Here is a tiny trained network, its code and every weight. The questions are about switching its units off for an input and a class, where a switched-off unit gives its printed mean instead of its output.

import numpy as np


def w(rows, s, z=0):
    codes = np.array(rows[::2]) - 128.0
    scale = np.full(codes.shape[1], s)
    scale[-1] = z or s
    return codes * scale


def f(y):
    return y / 2 * (1 + np.tanh(0.7978845608 * (y + 0.044715 * y**3)))


def log_softmax(a):
    a = a - a.max(-1, keepdims=True)
    return a - np.log(np.exp(a).sum(-1, keepdims=True))


def net(x, mask):
    res = np.array(x, float).reshape(1, 4) / 4 @ E
    y = f(res @ A[0][:, :-1].T + A[0][:, -1])
    res = res + np.where(mask, y, B[0][:, -1]) @ B[0][:, :-1]
    return log_softmax(res[-1] @ U[:, :-1].T + U[:, -1])


A, B = {}, {}
E = w([
[73,145,118,245,157,229,254,199,181,41,92,60],'x0',
[159,99,214,90,93,148,186,114,162,236,139,16],'x1',
[160,166,84,152,132,31,60,241,135,148,63,55],'x2',
[168,198,75,105,51,217,118,71,82,23,160,51],'x3',
],0.0093)
A[0] = w([
[163,84,248,87,81,125,192,132,167,174,153,14,88],'n1',
[199,144,155,109,112,67,142,170,131,161,66,10,124],'n2',
[66,127,127,170,181,148,200,164,140,83,95,77,116],'n3',
[23,41,207,130,224,67,147,200,200,193,81,222,115],'n4',
[66,156,16,181,144,106,97,153,93,59,88,254,95],'n5',
[82,177,71,146,138,87,93,119,164,47,131,222,77],'n6',
[175,194,52,59,47,197,108,113,91,65,137,45,88],'n7',
[37,114,144,101,136,192,169,95,130,106,146,216,89],'n8',
[146,136,142,98,138,100,85,67,163,143,166,87,76],'n9',
[218,96,116,21,113,61,31,103,89,173,134,185,89],'n10',
[22,142,137,146,138,171,172,166,117,100,56,71,75],'n11',
[91,87,162,89,136,194,167,131,99,111,168,187,226],'n12',
[146,161,87,162,117,80,93,204,145,143,38,80,73],'n13',
[184,96,123,99,151,128,93,196,105,109,80,93,77],'n14',
[148,140,69,164,131,63,94,155,141,121,101,98,72],'n15',
[85,121,95,229,160,146,177,140,202,111,87,101,120],'n16',
[79,122,52,142,103,129,90,116,118,120,125,184,92],'n17',
[168,52,211,140,115,181,199,67,126,142,186,177,91],'n18',
[169,130,89,190,120,79,90,169,107,119,56,85,251],'n19',
],0.0089,0.011)
B[0] = w([
[77,164,166,193,60,197,168,124,255,206,106,136,209],'n1',
[38,147,90,133,160,191,153,82,118,131,85,149,199],'n2',
[165,171,188,108,171,127,48,111,150,198,214,158,220],'n3',
[138,52,192,195,97,82,173,199,71,28,144,42,254],'n4',
[97,117,153,167,42,206,141,137,230,205,45,148,241],'n5',
[77,125,159,135,107,185,163,164,156,195,119,110,198],'n6',
[143,33,215,204,116,70,199,227,53,65,166,61,226],'n7',
[64,129,78,88,166,62,133,134,62,144,122,137,194],'n8',
[106,153,147,142,152,138,91,224,124,177,129,117,147],'n9',
[173,138,169,145,210,109,44,128,147,176,198,161,225],'n10',
[157,143,141,110,143,101,102,164,105,185,187,171,194],'n11',
[122,136,77,66,177,103,128,38,131,84,87,121,226],'n12',
[75,162,96,41,161,132,140,117,55,93,112,123,187],'n13',
[115,193,131,115,116,130,133,186,69,113,102,195,146],'n14',
[78,159,126,106,157,148,168,144,51,156,127,148,160],'n15',
[207,147,160,122,171,132,61,107,103,164,178,169,225],'n16',
[96,129,155,141,127,113,132,172,143,208,108,97,163],'n17',
[55,170,70,52,142,156,148,97,62,107,101,165,194],'n18',
[104,102,70,86,194,112,149,27,144,78,102,132,239],'n19',
],0.0097,0.016)
U = w([
[193,151,175,117,234,116,63,154,125,231,234,173,114],'0',
[34,136,161,151,97,175,190,156,210,246,60,122,130],'1',
[12,152,75,51,222,118,176,125,60,127,86,150,103],'2',
[134,77,195,184,131,89,198,218,62,81,171,50,101],'3',
[180,79,82,131,236,104,147,2,245,69,103,84,251],'4',
[184,158,108,114,33,123,98,164,146,127,79,167,115],'5',
[214,176,42,139,107,89,126,137,182,165,106,132,115],'6',
],0.0085,0.021)

Each question gives the input, the list of numbers given to net, and the class t.
The units are the neurons (one row each of A and B). Each row of codes is followed by its name. A weight is (code - 128) times the scale printed after its matrix; where a second scale follows, it is the last column's (A, B and U).
mask holds one flag per neuron, in row order. A switched-off neuron (its flag False) gives its mean, the last column of its row in B, instead of its output. The means were averaged over made-up inputs and are rounded, as every weight is.
A unit's drop is (log p(t) with every unit on - log p(t) with that unit switched off) / (log p(t) with every unit on - log p(t) with every unit switched off).
The circuit of an input: a set's keep is (log p(t) with only the set's units on - log p(t) with every unit switched off) / (log p(t) with every unit on - log p(t) with every unit switched off). Starting from the 12 units with the biggest drops (on a tie, the unit counted first), units are removed one at a time, each time the one whose removal leaves the highest keep (on an exact tie, the one counted first), for as long as the keep stays at least 0.8.
units of the circuit, in order: the units of the circuit, biggest drop first
top k neurons: the k neurons with the biggest drops, biggest first
drop when u is switched off: that unit's drop, to one decimal
input [4,0,3,5], class 3: units of the circuit, in order : [n7]
input [-4,-8,2,8], class 1: top 3 neurons : [n5, n4, n6]
input [-5,4,-7,7], class 2: top 2 neurons : [n18, n4]
input [3,-3,-6,-7], class 3: top 3 neurons : [n4, n19, n2]
input [-4,-5,2,2], class 1: top 2 neurons : [n5, n16]
input [7,4,-7,0], class 0: top 4 neurons : [n3, n16, n11, n19]
input [-1,-5,1,5], class 1: top 3 neurons : [n4, n5, n6]
input [8,-2,-8,1], class 0: top 3 neurons : [n3, n16, n11]
input [0,5,2,-6], class 3: top 3 neurons : [n4, n5, n6]
input [8,7,4,4], class 0: top 2 neurons : [n3, n16]
input [-6,-6,4,-7], class 3: top 2 neurons : [n4, n3]
input [5,3,-1,5], class 0: top 4 neurons : [n4, n3, n11, n16]
input [2,-7,-3,-6], class 1: top 2 neurons : [n5, n7]
input [0,1,6,-7], class 3: units of the circuit, in order : [n4]
input [6,6,-3,-2], class 0: drop when n5 is switched off : 0.7
input [1,-8,1,4], class 1: drop when n13 is switched off : 0.0
input [7,-5,-4,-5], class 0: drop when n3 is switched off : 0.2
